[[-13.210  -3.558   9.676   9.307  -8.715 -10.057 -13.299 -13.047 -11.203
    9.293  -5.526   8.789]
 [  6.821   9.124 -22.284 -21.873   7.256 -15.164 -13.502 -13.130   6.691
  -20.412   8.372 -17.652]
 [-11.462 -13.288  18.062  17.485 -12.678   5.488   3.750   3.644 -12.860
   16.608 -13.110  14.857]
 [  6.809   9.560 -22.375 -22.050   8.248  -9.564  -8.638  -8.146   8.092
  -21.155   9.119 -19.151]
 [ -8.272 -12.300  17.312  16.860 -11.393   5.511   4.251   4.250 -11.170
   16.080 -12.291  14.176]
 [ -2.566   1.769   4.228   4.133  -1.557 -15.029 -17.533 -17.200  -3.248
    4.186   0.078   4.634]
 [ -5.011 -11.772   0.332   0.715  -9.067  12.816  12.333  11.955  -7.884
    0.223 -11.309  -0.479]
 [ -5.969  -7.815   0.379   0.202  -5.657  14.311  15.030  14.765  -4.858
   -0.552  -6.569  -2.051]
 [-17.346  11.884 -11.206 -12.309   2.337  -7.225  -6.437  -6.456  -2.993
  -11.772  10.379 -11.036]] Answer: -5.969

[[-1.073 -0.040 -2.083 -1.167 -0.223 -0.729  0.824 -0.431 -1.564 -1.253
  -2.642 -1.355  1.470 -0.446  0.674  1.236]
 [-1.180 -0.362 -0.665 -1.301  0.266 -0.601 -0.260  1.442 -0.538 -0.963
  -0.548 -0.836  1.246  1.545 -1.297  0.784]
 [-0.197  1.437 -1.279 -0.885 -1.776  0.260  0.024 -0.786 -0.516 -0.341
  -0.935 -1.027  0.549 -0.668 -1.840 -0.144]
 [ 0.807 -1.198  2.470  0.789 -0.295  0.211 -1.699  0.804  1.550  1.106
   2.812  1.471 -0.535  0.727 -1.582 -0.516]
 [ 0.258 -0.545  1.728  0.826 -0.091  0.246 -1.171  0.588  1.144  0.635
   2.124  1.055 -1.657  0.342 -1.879 -1.589]
 [ 0.371  1.135 -0.361  0.137 -1.683  0.441 -0.173 -1.528 -0.564  0.102
  -0.520 -0.249 -1.038 -1.777 -0.465 -1.014]
 [ 0.321 -0.274  1.268  0.320 -0.736  0.343 -1.230  0.494  0.801  0.460
   1.745  0.750 -1.104  0.465 -2.383 -1.280]
 [ 0.854 -1.284  0.548  0.342 -1.157  0.231 -1.105 -0.800  1.058  1.004
   0.862  0.473  0.607 -1.316 -0.695  0.305]] Answer: 0.321

[[ 13.6  -5.2 -11.5  -1.2  -1.8   2.7   1.9   1.6  10.4 -15.2  -6.6 -12.2
  -13.8  14.6   2.8]
 [ -4.8  17.4   7.0  17.4  -0.8   0.9   0.5  -7.1 -10.6  10.3  -0.6  -1.8
   13.2  -3.3 -16.5]
 [-20.6   9.1   8.2  -7.5  -4.6 -18.0  11.5  -5.0   0.1   2.7   1.9   2.7
    8.8  -0.7  11.2]
 [ -5.5  -7.2  -7.2  -1.6  14.6   3.7   8.9  -2.5   1.3  11.8  -0.8   5.9
    5.5  16.2  24.6]
 [ 15.4  -4.8  11.5  -1.9   0.8   9.7 -12.1  12.9   7.2  -0.5  12.7  10.5
   -7.3 -15.4  -5.1]
 [ -2.0  12.5   2.1  14.5  -1.4   6.2  -0.6  -0.6 -13.0   9.6  -2.4   1.5
   15.1  -5.0 -21.3]
 [  8.1  -5.4   5.0   0.0  -2.1  11.5  -2.6  13.7 -10.6  -0.9   3.2   9.3
   10.6 -17.1 -17.5]
 [ -1.0   9.7   0.8  12.5  -1.8   7.9  -0.6   2.1 -13.6   8.5  -2.6   2.9
   15.5  -6.4 -22.5]
 [ -7.7  19.4  12.7  16.1  -1.2  -5.9   2.8 -11.6  -7.7   8.3   1.7  -4.2
   11.1  -3.6  -9.3]
 [  6.8  -4.1   3.6   1.1  -2.5  11.5  -2.0  13.1 -11.8   0.0   1.8   8.8
   12.0 -15.9 -19.0]
 [ 15.4  -4.6  11.5  -1.8   0.8   9.6 -12.2  12.8   7.6  -0.4  12.7  10.4
   -7.6 -15.2  -5.0]
 [-19.9  10.2   9.8  -6.0  -4.9 -18.3  11.3  -6.1  -0.4   2.2   2.3   1.6
    8.8  -1.6  10.2]] Answer: 15.4

[[ 13.41  -5.15   9.56  -7.50  17.22  12.50   9.53   6.61  17.33  19.07
    9.37   6.74   7.98  18.49]
 [ -6.67   6.33   0.09  12.73  -1.70   7.19   0.00  -2.19  19.21  -4.44
   -1.13  26.08   4.22   8.00]
 [ 10.11   8.80  12.80   5.85  10.93  10.66  12.64   8.16  17.82  11.76
    8.76   8.69   1.87  12.93]
 [  8.58  19.00   7.24  19.51   4.12  -5.27   0.99   8.57  -4.27  12.55
   13.12 -12.19  -9.27  -6.39]
 [ 18.58   7.75   9.37   8.64   5.68   3.50   6.33  10.62 -15.13   7.61
   12.27 -17.51   7.60  -8.15]
 [  6.81  10.73  10.51  16.46   8.56   6.88  11.07  10.17  14.07   6.96
    9.23  11.71   4.36   9.85]
 [  1.69  -6.59   5.59  -2.94   7.68  21.54  10.57   4.21  14.08  -1.24
   -3.81  19.09  24.87  15.50]
 [  8.85  -1.59  -0.37 -12.05   9.91  -5.44  -5.87  -1.37   8.84  21.48
    4.59   7.48  -2.67  10.76]
 [ -3.60   1.85  -3.91  -0.16   0.65  -0.20  -5.76  -3.91   8.35   3.71
   -1.23  16.58   2.75   5.75]
 [  6.84  13.86  11.97  18.55   6.25  11.81  14.70  14.19  13.99   4.17
   12.48   5.70   7.20   7.79]
 [  8.40  -8.59   6.94  -6.98  10.79  16.98   8.78   7.85  18.99   2.30
    2.55  19.25  22.86  17.51]] Answer: 6.84

[[ 0.05  0.00 -0.05  0.21  0.04  0.26]
 [ 0.19 -0.07  0.21  0.21  0.19  0.02]
 [-0.14 -0.07 -0.11  0.14 -0.07  0.08]
 [ 0.03  0.27  0.26  0.01  0.14  0.19]
 [ 0.17  0.27  0.02 -0.15  0.13  0.18]
 [-0.10  0.10  0.02 -0.02 -0.13 -0.23]
 [ 0.23  0.24  0.04 -0.13  0.21  0.26]] Answer: -0.10
